Here is a tiny trained network, its code and every weight. The questions are about switching its units off for an input and a class, where a switched-off unit gives its printed mean instead of its output.

import numpy as np


def w(rows, s, z=0):
    codes = np.array(rows[::2]) - 128.0
    scale = np.full(codes.shape[1], s)
    scale[-1] = z or s
    return codes * scale


def f(y):
    return np.maximum(y, 0)


def log_softmax(a):
    a = a - a.max(-1, keepdims=True)
    return a - np.log(np.exp(a).sum(-1, keepdims=True))


def net(x, mask):
    res = np.array(x, float).reshape(1, 4) / 4 @ E
    y = f(res @ A[0][:, :-1].T + A[0][:, -1])
    res = res + np.where(mask, y, B[0][:, -1]) @ B[0][:, :-1]
    return log_softmax(res[-1] @ U[:, :-1].T + U[:, -1])


A, B = {}, {}
E = w([
[135,143,126,143,120,130,129],'x0',
[120,230,192,81,168,142,19],'x1',
[4,117,237,166,55,118,122],'x2',
[134,134,106,73,57,233,116],'x3',
],0.011)
A[0] = w([
[116,132,128,166,123,112,144,115],'n0',
[54,149,172,132,86,160,111,209],'n1',
[73,147,157,112,62,118,111,23],'n2',
[148,154,132,77,140,197,73,111],'n3',
[216,167,93,40,129,160,58,139],'n4',
[88,92,159,186,91,83,136,143],'n5',
[90,150,163,153,146,92,154,111],'n6',
[96,100,219,171,101,186,106,45],'n7',
[134,169,180,111,158,123,86,120],'n8',
[124,161,190,137,158,104,24,11],'n9',
[149,146,107,84,156,185,87,116],'n10',
[107,109,95,86,27,246,129,133],'n11',
[165,107,75,139,174,110,122,84],'n12',
[100,197,160,119,193,93,27,113],'n13',
[139,199,121,92,155,171,79,127],'n14',
[218,123,123,121,149,91,159,78],'n15',
[189,149,42,145,207,95,131,149],'n16',
[109,184,180,106,165,101,84,183],'n17',
[152,171,169,82,135,127,108,85],'n18',
[125,83,128,107,54,181,121,15],'n19',
],0.011)
B[0] = w([
[101,164,139,156,137,137,100,146],'n0',
[116,56,174,198,158,161,72,253],'n1',
[215,156,64,30,70,145,187,167],'n2',
[93,181,85,135,171,175,149,196],'n3',
[67,203,97,132,140,205,145,237],'n4',
[71,202,93,185,177,172,113,204],'n5',
[79,152,126,177,148,143,104,165],'n6',
[182,141,113,100,86,99,151,186],'n7',
[164,64,148,93,72,94,129,190],'n8',
[116,1,201,171,146,33,68,183],'n9',
[105,159,87,137,174,144,132,185],'n10',
[216,76,169,75,75,50,145,232],'n11',
[104,52,159,121,116,47,89,173],'n12',
[174,67,149,100,54,63,125,228],'n13',
[99,161,106,129,189,161,170,205],'n14',
[161,47,161,173,132,61,98,173],'n15',
[193,64,149,117,63,82,118,234],'n16',
[179,183,55,44,81,141,202,227],'n17',
[75,130,140,184,163,162,97,166],'n18',
[86,57,178,192,167,107,53,154],'n19',
],0.0095,0.015)
U = w([
[118,70,152,164,132,96,99,253],'0',
[180,125,108,56,93,103,167,82],'1',
[4,173,99,171,210,162,139,59],'2',
],0.015,0.0023)

Each question gives the input, the list of numbers given to net, and the class t.
The units are the neurons (one row each of A and B). Each row of codes is followed by its name. A weight is (code - 128) times the scale printed after its matrix; where a second scale follows, it is the last column's (A, B and U).
mask holds one flag per neuron, in row order. A switched-off neuron (its flag False) gives its mean, the last column of its row in B, instead of its output. The means were averaged over made-up inputs and are rounded, as every weight is.
A unit's drop is (log p(t) with every unit on - log p(t) with that unit switched off) / (log p(t) with every unit on - log p(t) with every unit switched off).
The circuit of an input: a set's keep is (log p(t) with only the set's units on - log p(t) with every unit switched off) / (log p(t) with every unit on - log p(t) with every unit switched off). Starting from the 12 units with the biggest drops (on a tie, the unit counted first), units are removed one at a time, each time the one whose removal leaves the highest keep (on an exact tie, the one counted first), for as long as the keep stays at least 0.8.
circuit, biggest first: the units of the circuit, biggest drop first
k most important neurons: the k neurons with the biggest drops, biggest first
drop when u is switched off: that unit's drop, to one decimal
input [-4,1,0,-6], class 1: circuit, biggest first => (n1)
input [8,5,7,1], class 1: 2 most important neurons => (n17, n2)
input [2,3,5,2], class 1: 3 most important neurons => (n2, n17, n7)
input [-4,8,6,7], class 1: 2 most important neurons => (n17, n2)
input [1,-1,-8,-6], class 0: 3 most important neurons => (n17, n15, n12)
input [-6,3,0,-2], class 1: 2 most important neurons => (n17, n1)
input [7,-4,3,7], class 0: 3 most important neurons => (n19, n17, n1)
input [8,0,-6,0], class 0: 3 most important neurons => (n17, n16, n2)
input [8,8,-8,2], class 2: 3 most important neurons => (n4, n14, n3)
input [6,1,4,1], class 1: 2 most important neurons => (n9, n19)
input [4,4,-1,-6], class 1: 2 most important neurons => (n17, n1)
input [-1,0,3,-6], class 2: 3 most important neurons => (n11, n16, n5)
input [6,-1,1,-4], class 2: 2 most important neurons => (n11, n13)
input [-6,1,8,1], class 1: circuit, biggest first => (n2)
input [-4,-2,-7,-6], class 0: drop when n17 is switched off => 0.3
input [-3,-8,-7,-5], class 0: drop when n4 is switched off => 0.0
input [8,-6,1,-5], class 2: drop when n11 is switched off => 0.3
